[[116 139 137 138]
 [111 133 128 150]
 [119 132 133 138]
 [108 133 128 141]
 [115 138 137 139]]
->
[138 128 132 108]

[[125 120 145 125 140]
 [114 129 144 106 125]
 [135 106 141 139 129]]
->
[140 106 141]

[[154 157]
 [139 139]
 [115 117]
 [140 139]
 [145 146]]
->
[157 139]

[[129 146]
 [129 128]
 [129 151]
 [129 146]]
->
[146 129]

[[131 140 133 117]
 [108 138 129 157]]
->
[117 129]

[[135 149 149]
 [131 120 120]
 [127 128 128]
 [118 102 102]
 [133 139 139]]
->
[149 120 127]

[[122 127 129]
 [129 130 128]
 [149 130 134]
 [103 129 118]
 [114 126 136]]
->
[129 130 149]
---
[[132 128 129 128 130 129 147]
 [131 129 128 127 123 129 147]
 [127 125 129 129 133 128 138]
 [126 129 127 128 123 128 109]
 [116 126 129 130 134 127 121]
 [131 126 128 126 127 128 145]
 [122 128 129 129 131 128 104]
 [129 129 127 129 129 129 116]
 [137 129 126 127 122 129 126]
 [118 127 128 128 128 127 138]]
->
[[129 147 132 128 129 128 130]
 [129 147 131 129 128 127 123]
 [128 138 127 125 129 129 133]
 [128 109 126 129 127 128 123]
 [127 121 116 126 129 130 134]
 [128 145 131 126 128 126 127]
 [128 104 122 128 129 129 131]
 [129 116 129 129 127 129 129]
 [129 126 137 129 126 127 122]
 [127 138 118 127 128 128 128]]

[[129 129 117 129 135 136 129 134 129 115 129]
 [127 127 149 127 140 141 127 139 127 150 127]
 [128 128 113 128 131 131 128 130 128 110 128]
 [110 110 141 110 124 124 110 125 110 144 110]]
->
[[115 129 129 129 117 129 135 136 129 134 129]
 [150 127 127 127 149 127 140 141 127 139 127]
 [110 128 128 128 113 128 131 131 128 130 128]
 [144 110 110 110 141 110 124 124 110 125 110]]

[[128 141 133]
 [125 113 128]
 [133 127 120]
 [129 134 126]
 [130 135 125]
 [120 102 129]
 [139 146 122]
 [121 135 139]
 [131 134 127]
 [147 153 116]]
->
[[141 133 128]
 [113 128 125]
 [127 120 133]
 [134 126 129]
 [135 125 130]
 [102 129 120]
 [146 122 139]
 [135 139 121]
 [134 127 131]
 [153 116 147]]

[[129 132 125 137 134 125 136 126]
 [132 126 133 129 126 117 137 132]
 [131 134 117 139 134 118 132 127]
 [126 128 126 127 125 129 126 128]
 [131 143 102 150 143 118 129 123]
 [126 124 132 119 122 134 120 129]
 [125 125 130 119 123 139 117 127]
 [134 123 139 120 131 134 123 128]
 [124 128 123 123 124 136 116 127]
 [132 134 122 141 138 118 138 126]]
->
[[136 126 129 132 125 137 134 125]
 [137 132 132 126 133 129 126 117]
 [132 127 131 134 117 139 134 118]
 [126 128 126 128 126 127 125 129]
 [129 123 131 143 102 150 143 118]
 [120 129 126 124 132 119 122 134]
 [117 127 125 125 130 119 123 139]
 [123 128 134 123 139 120 131 134]
 [116 127 124 128 123 123 124 136]
 [138 126 132 134 122 141 138 118]]

[[132 133 132 129 121 126 123 122 123 118 125 120 114]
 [133 136 132 133 132 130 129 123 123 128 131 123 126]
 [125 132 136 132 136 134 141 133 133 142 138 135 138]
 [102 104 103 117 112 120 117 122 127 132 136 135 131]]
->
[[120 114 132 133 132 129 121 126 123 122 123 118 125]
 [123 126 133 136 132 133 132 130 129 123 123 128 131]
 [135 138 125 132 136 132 136 134 141 133 133 142 138]
 [135 131 102 104 103 117 112 120 117 122 127 132 136]]

[[124 130 126 126 132 130 123 127 124 125]
 [124 132 111 129 136 129 128 127 127 124]
 [140 122 146 146 103 126 123 132 150 134]
 [132 124 108 136 116 125 130 133 138 135]]
->
[[124 125 124 130 126 126 132 130 123 127]
 [127 124 124 132 111 129 136 129 128 127]
 [150 134 140 122 146 146 103 126 123 132]
 [138 135 132 124 108 136 116 125 130 133]]
